Below is a small trained network, with its code and all its weights. Each question gives an input and a class and asks what happens when units are switched off, that is, made to give their printed mean instead of their output.

import numpy as np


def w(rows, s, z=0):
    codes = np.array(rows[::2]) - 128.0
    scale = np.full(codes.shape[1], s)
    scale[-1] = z or s
    return codes * scale


def norm(h):
    return h / np.sqrt((h * h).mean(-1, keepdims=True) + 1e-5)


def f(y):
    return np.maximum(y, 0)


def log_softmax(a):
    a = a - a.max(-1, keepdims=True)
    return a - np.log(np.exp(a).sum(-1, keepdims=True))


def net(x, mask):
    res = np.array(x, float).reshape(1, 5) / 4 @ E
    u = 0
    for l in range(2):
        y = f(norm(res) @ A[l][:, :-1].T + A[l][:, -1])
        res = res + np.where(mask[u : u + 15], y, B[l][:, -1]) @ B[l][:, :-1]
        u += 15
    return log_softmax(norm(res)[-1] @ U[:, :-1].T + U[:, -1])


A, B = {}, {}
E = w([
[143,44,167,150,191,41,69,233,157,104,128],'x0',
[173,70,76,217,125,123,175,108,96,77,184],'x1',
[89,135,214,187,129,167,228,155,139,118,88],'x2',
[202,127,153,106,138,118,136,90,117,125,73],'x3',
[160,182,151,150,117,92,115,81,254,119,182],'x4',
],0.0059)
A[0] = w([
[165,146,163,199,104,123,69,80,166,157,77,41],'0.n0',
[31,155,95,151,124,202,122,185,154,130,187,2],'0.n1',
[137,133,152,117,126,150,179,124,209,80,153,102],'0.n2',
[110,126,196,197,175,142,164,137,149,82,70,77],'0.n3',
[169,93,105,129,163,188,118,161,106,164,93,230],'0.n4',
[171,105,102,203,146,135,214,125,78,82,191,58],'0.n5',
[28,159,205,69,102,76,157,130,125,165,161,119],'0.n6',
[135,152,130,145,104,90,111,163,193,88,151,94],'0.n7',
[107,64,144,59,129,146,165,157,84,118,89,43],'0.n8',
[143,151,155,107,132,143,143,100,181,139,165,92],'0.n9',
[68,126,137,147,136,128,131,126,115,136,166,81],'0.n10',
[142,173,155,44,121,127,110,169,162,132,85,107],'0.n11',
[147,162,107,89,132,144,117,92,94,161,181,141],'0.n12',
[254,104,152,101,138,123,186,91,124,164,54,84],'0.n13',
[51,124,67,201,108,142,107,156,165,145,171,78],'0.n14',
],0.007,0.0028)
B[0] = w([
[33,167,114,166,191,105,144,86,141,52,234,172],'0.n0',
[102,137,47,42,113,71,180,123,159,53,91,196],'0.n1',
[117,164,127,161,216,171,42,176,56,131,117,199],'0.n2',
[190,100,61,108,168,196,133,148,158,150,66,232],'0.n3',
[106,251,125,244,151,98,142,98,207,87,230,216],'0.n4',
[239,127,163,90,135,101,169,110,49,158,165,254],'0.n5',
[237,101,153,114,162,103,198,102,95,129,154,208],'0.n6',
[71,150,159,169,148,170,122,116,62,61,165,204],'0.n7',
[45,212,171,159,175,132,53,109,92,85,160,193],'0.n8',
[3,140,185,146,153,179,143,118,61,85,197,184],'0.n9',
[142,172,138,99,159,120,134,100,154,62,98,162],'0.n10',
[195,91,117,139,117,109,174,157,67,183,178,212],'0.n11',
[138,75,161,210,99,126,89,190,200,120,105,198],'0.n12',
[13,125,19,12,122,48,194,155,191,32,147,210],'0.n13',
[167,131,118,49,182,58,208,50,152,82,70,206],'0.n14',
],0.0052,0.0051)
A[1] = w([
[117,133,108,148,31,164,125,99,113,157,165,133],'1.n0',
[91,55,77,94,148,117,79,112,128,117,158,143],'1.n1',
[171,167,116,161,118,91,91,91,172,112,163,176],'1.n2',
[162,81,173,160,164,55,117,161,153,70,124,158],'1.n3',
[84,129,95,151,112,134,108,138,2,101,55,86],'1.n4',
[168,167,74,144,168,120,139,152,60,70,143,167],'1.n5',
[153,167,126,139,70,158,129,97,146,138,72,75],'1.n6',
[115,105,142,163,120,141,206,177,124,178,139,85],'1.n7',
[75,108,162,150,140,208,190,138,164,105,72,51],'1.n8',
[81,160,109,32,143,82,128,147,102,116,89,131],'1.n9',
[115,121,59,144,78,145,15,114,141,188,178,52],'1.n10',
[95,164,185,65,130,140,125,171,118,185,123,173],'1.n11',
[116,131,168,61,138,134,138,159,137,239,141,4],'1.n12',
[102,141,130,105,115,218,213,89,111,108,122,120],'1.n13',
[136,94,172,160,166,124,129,220,133,117,87,97],'1.n14',
],0.0076,0.0023)
B[1] = w([
[95,89,158,96,140,41,60,157,81,114,82,151],'1.n0',
[173,159,134,137,131,148,141,125,137,97,2,171],'1.n1',
[114,130,154,163,153,175,160,175,91,150,103,186],'1.n2',
[83,140,123,98,51,136,122,93,103,147,124,222],'1.n3',
[120,199,232,180,195,158,115,96,223,60,199,161],'1.n4',
[108,129,151,94,132,156,134,130,170,197,141,254],'1.n5',
[130,112,118,163,81,48,64,126,116,126,151,139],'1.n6',
[182,154,71,115,141,156,105,122,135,158,125,154],'1.n7',
[204,162,95,114,175,151,91,135,144,159,63,165],'1.n8',
[124,127,89,146,118,143,206,96,133,93,145,186],'1.n9',
[167,133,141,140,168,165,146,155,144,154,79,156],'1.n10',
[190,49,108,176,127,136,155,82,81,121,231,161],'1.n11',
[190,96,129,148,127,125,181,110,86,147,165,143],'1.n12',
[102,63,131,132,81,62,25,181,126,127,97,205],'1.n13',
[107,134,96,136,62,90,60,93,115,106,102,177],'1.n14',
],0.0074,0.0094)
U = w([
[70,209,213,185,206,168,97,110,152,59,202,150],'0',
[205,76,142,133,121,122,198,101,75,146,212,178],'1',
[82,143,80,65,123,94,209,100,183,32,98,145],'2',
[208,151,125,150,168,182,98,157,159,154,6,140],'3',
[61,94,155,149,39,83,27,126,112,120,90,180],'4',
[50,123,161,138,123,159,186,158,174,193,128,99],'5',
[78,101,153,127,57,200,147,197,201,167,144,3],'6',
[86,77,162,112,93,170,133,157,193,163,133,33],'7',
],0.011,0.0051)

Each question gives the input, the list of numbers given to net, and the class t.
The units are the neurons (one row each of A and B). Each row of codes is followed by its name. A weight is (code - 128) times the scale printed after its matrix; where a second scale follows, it is the last column's (A, B and U).
mask holds one flag per neuron, layer by layer. A switched-off neuron (its flag False) gives its mean, the last column of its row in B, instead of its output. The means were averaged over made-up inputs and are rounded, as every weight is.
A unit's drop is (log p(t) with every unit on - log p(t) with that unit switched off) / (log p(t) with every unit on - log p(t) with every unit switched off).
The circuit of an input: a set's keep is (log p(t) with only the set's units on - log p(t) with every unit switched off) / (log p(t) with every unit on - log p(t) with every unit switched off). Starting from the 12 units with the biggest drops (on a tie, the unit counted first), units are removed one at a time, each time the one whose removal leaves the highest keep (on an exact tie, the one counted first), for as long as the keep stays at least 0.8.
circuit, biggest first: the units of the circuit, biggest drop first
top k neurons: the k neurons with the biggest drops, biggest first
top k neurons in layer l: the k neurons of layer l with the biggest drops, biggest first
input [4,-3,-2,-5,-5], class 0: top 3 neurons => 0.n8; 0.n13; 1.n4
input [-5,-4,-7,-6,4], class 3: top 2 neurons in layer 0 => 0.n12; 0.n13
input [-4,1,6,1,-5], class 3: circuit, biggest first => 1.n8
input [8,5,-5,7,7], class 4: top 2 neurons in layer 1 => 1.n3; 1.n4
input [-8,-2,-3,2,-8], class 0: top 2 neurons => 1.n4; 0.n8
input [-8,8,7,4,-8], class 0: top 3 neurons in layer 1 => 1.n4; 1.n11; 1.n3
input [8,4,8,0,5], class 3: top 2 neurons => 0.n3; 1.n8
input [2,-7,-2,6,-3], class 1: top 2 neurons => 0.n11; 1.n11
input [6,-8,-5,-8,-6], class 1: top 2 neurons in layer 0 => 0.n13; 0.n11
input [-3,-2,0,-8,7], class 2: top 4 neurons => 0.n1; 0.n14; 0.n4; 1.n4
input [6,2,1,-6,-2], class 2: circuit, biggest first => 0.n14; 0.n1
input [7,6,-2,-5,-4], class 4: circuit, biggest first => 1.n3; 1.n14
input [3,0,8,-7,-4], class 3: top 2 neurons in layer 1 => 1.n8; 1.n7
input [2,-7,6,7,-3], class 1: top 2 neurons => 0.n11; 1.n11
input [-7,-2,-3,-3,-6], class 4: circuit, biggest first => 1.n13
input [-6,-7,0,0,-2], class 1: top 2 neurons => 1.n11; 1.n12
input [8,2,-4,6,-8], class 0: top 2 neurons in layer 1 => 1.n4; 1.n13
input [-7,4,-4,8,3], class 2: top 2 neurons in layer 0 => 0.n13; 0.n0
input [-1,-4,1,6,-7], class 0: top 2 neurons => 0.n8; 1.n4
input [8,7,-7,6,-8], class 0: top 3 neurons in layer 1 => 1.n4; 1.n13; 1.n0
input [7,6,4,-2,-4], class 4: circuit, biggest first => 1.n14
input [-8,-1,-2,4,-6], class 4: top 3 neurons => 1.n13; 0.n2; 1.n0
input [7,7,8,1,-5], class 3: circuit, biggest first => 0.n3; 1.n8
input [5,-6,-5,-3,5], class 1: top 2 neurons => 0.n11; 0.n4
input [-7,-7,2,-4,-2], class 1: top 3 neurons => 1.n11; 0.n6; 1.n12
input [6,0,1,-4,3], class 4: top 3 neurons => 0.n13; 1.n14; 1.n3
input [3,-6,-4,-5,-8], class 0: circuit, biggest first => 1.n4
input [-5,-8,-8,-1,6], class 1: top 2 neurons in layer 0 => 0.n11; 0.n4
input [6,5,7,-2,5], class 3: top 2 neurons => 0.n3; 1.n13
